Below are the code and all the weights of a small trained network. Each question names an input and a class and asks about switching units off, where a switched-off unit gives its printed mean instead of its output.

import numpy as np


def w(rows, s, z=0):
    codes = np.array(rows[::2]) - 128.0
    scale = np.full(codes.shape[1], s)
    scale[-1] = z or s
    return codes * scale


def f(y):
    return y / 2 * (1 + np.tanh(0.7978845608 * (y + 0.044715 * y**3)))


def log_softmax(a):
    a = a - a.max(-1, keepdims=True)
    return a - np.log(np.exp(a).sum(-1, keepdims=True))


def net(x, mask):
    res = np.array(x, float).reshape(1, 4) / 4 @ E
    y = f(res @ A[0][:, :-1].T + A[0][:, -1])
    res = res + np.where(mask, y, B[0][:, -1]) @ B[0][:, :-1]
    return log_softmax(res[-1] @ U[:, :-1].T + U[:, -1])


A, B = {}, {}
E = w([
[128,191,154,183,188,123,143,173,93,9,183],'x0',
[74,121,23,50,158,98,118,133,104,89,95],'x1',
[198,49,100,74,106,78,62,193,204,114,170],'x2',
[185,214,230,106,183,80,95,125,55,137,78],'x3',
],0.011)
A[0] = w([
[186,101,176,112,94,81,54,179,177,137,164,124],'N1',
[169,118,143,206,138,165,133,143,108,52,192,126],'N2',
[156,77,155,134,142,58,108,174,106,146,102,113],'N3',
[172,140,120,63,114,61,110,176,210,102,115,114],'N4',
[181,124,218,238,85,136,133,151,188,185,188,122],'N5',
[75,124,38,62,183,38,87,126,87,101,108,131],'N6',
[139,98,159,91,49,126,122,63,136,173,91,100],'N7',
[188,166,172,87,136,72,88,86,91,123,67,109],'N8',
[204,124,163,113,203,94,124,138,1,173,49,113],'N9',
[135,124,71,100,105,108,70,125,167,198,66,175],'N10',
[133,141,156,118,165,141,143,166,150,137,110,252],'N11',
[82,107,94,87,145,93,130,101,141,189,62,123],'N12',
[43,177,149,117,100,177,187,104,71,86,104,109],'N13',
[108,167,136,149,88,180,166,79,95,153,129,142],'N14',
[157,162,169,156,117,150,95,83,197,171,152,139],'N15',
[144,75,204,120,90,187,160,154,180,214,44,133],'N16',
[151,153,127,143,217,133,174,180,115,21,228,127],'N17',
[133,84,120,105,162,139,104,148,184,137,176,112],'N18',
[58,117,87,102,178,85,129,193,130,131,61,110],'N19',
[39,88,112,176,164,184,128,111,184,140,139,117],'N20',
[57,43,72,188,80,215,186,150,159,107,152,106],'N21',
[83,153,128,153,103,166,163,55,52,184,85,127],'N22',
[90,108,122,181,129,210,192,75,98,125,95,134],'N23',
[171,75,136,79,129,137,114,198,158,102,223,157],'N24',
],0.0091,0.016)
B[0] = w([
[103,154,208,139,82,154,67,102,91,87,170,207],'N1',
[141,90,72,31,188,68,123,113,47,99,89,186],'N2',
[167,163,114,125,116,153,121,53,127,133,163,156],'N3',
[112,132,216,156,95,165,70,94,102,98,197,193],'N4',
[13,133,203,141,203,230,198,211,147,93,106,214],'N5',
[30,185,237,154,181,180,208,148,129,111,83,214],'N6',
[135,69,88,40,187,99,88,110,89,63,150,177],'N7',
[254,129,61,83,140,155,180,113,236,181,181,195],'N8',
[206,169,113,36,131,140,174,173,186,191,215,216],'N9',
[137,113,117,103,86,99,122,155,75,135,70,232],'N10',
[106,194,56,113,29,109,173,157,117,83,81,249],'N11',
[112,58,80,90,165,102,114,155,75,75,105,187],'N12',
[79,139,151,131,92,144,80,79,59,112,167,187],'N13',
[84,176,131,94,93,131,52,112,97,113,92,184],'N14',
[77,113,131,147,151,154,199,182,139,90,97,175],'N15',
[126,78,67,77,182,51,134,139,21,78,89,202],'N16',
[154,49,56,63,167,48,85,141,82,64,112,217],'N17',
[122,173,112,67,116,155,78,78,124,121,184,169],'N18',
[96,111,232,114,192,215,162,155,134,126,34,166],'N19',
[175,181,83,106,128,134,129,124,164,176,169,170],'N20',
[240,201,37,17,167,186,176,152,222,218,166,211],'N21',
[90,139,201,118,82,119,50,104,79,133,171,205],'N22',
[135,145,184,108,83,125,74,98,105,104,136,188],'N23',
[117,176,189,150,62,116,132,70,82,47,163,220],'N24',
],0.0079,0.016)
U = w([
[59,184,170,127,15,154,15,29,100,111,189,94],'0',
[216,180,82,73,119,175,160,134,192,188,186,125],'1',
[6,110,191,139,208,237,190,184,128,104,25,99],'2',
[110,26,75,91,176,19,78,133,67,88,71,101],'3',
[82,156,94,152,1,70,157,161,121,100,58,247],'4',
[138,92,100,196,161,100,122,110,197,213,145,111],'5',
[143,77,97,158,195,122,93,100,174,194,121,108],'6',
],0.01,0.015)

Each question gives the input, the list of numbers given to net, and the class t.
The units are the neurons (one row each of A and B). Each row of codes is followed by its name. A weight is (code - 128) times the scale printed after its matrix; where a second scale follows, it is the last column's (A, B and U).
mask holds one flag per neuron, in row order. A switched-off neuron (its flag False) gives its mean, the last column of its row in B, instead of its output. The means were averaged over made-up inputs and are rounded, as every weight is.
A unit's drop is (log p(t) with every unit on - log p(t) with that unit switched off) / (log p(t) with every unit on - log p(t) with every unit switched off).
The circuit of an input: a set's keep is (log p(t) with only the set's units on - log p(t) with every unit switched off) / (log p(t) with every unit on - log p(t) with every unit switched off). Starting from the 12 units with the biggest drops (on a tie, the unit counted first), units are removed one at a time, each time the one whose removal leaves the highest keep (on an exact tie, the one counted first), for as long as the keep stays at least 0.8.
circuit, biggest first: the units of the circuit, biggest drop first
top k neurons: the k neurons with the biggest drops, biggest first
drop of u: that unit's drop, to one decimal
input [-6,7,-2,-3], class 2: top 3 neurons => [N6 N19 N17]
input [8,7,-4,-7], class 3: circuit, biggest first => [N17]
input [3,3,3,3], class 4: top 4 neurons => [N5 N21 N22 N13]
input [-1,8,-8,4], class 0: top 4 neurons => [N22 N13 N5 N23]
input [2,-7,-4,-6], class 2: top 4 neurons => [N5 N9 N8 N15]
input [-2,3,3,1], class 4: top 3 neurons => [N5 N22 N13]
input [6,6,-6,5], class 0: top 2 neurons => [N13 N5]
input [8,8,2,6], class 2: top 3 neurons => [N6 N19 N16]
input [6,3,-7,7], class 0: top 3 neurons => [N13 N21 N22]
input [-3,-7,2,-7], class 1: top 4 neurons => [N21 N6 N20 N19]
input [-7,-3,-1,7], class 1: top 4 neurons => [N9 N8 N17 N2]
input [8,-8,3,4], class 2: top 2 neurons => [N5 N16]
input [0,0,-5,6], class 1: top 2 neurons => [N9 N8]
input [-1,4,1,0], class 2: circuit, biggest first => [N6]
input [-2,2,1,-4], class 1: drop of N21 => 0.7
input [1,5,2,-8], class 1: drop of N21 => 0.8
input [-6,5,-8,-6], class 0: drop of N22 => 0.4
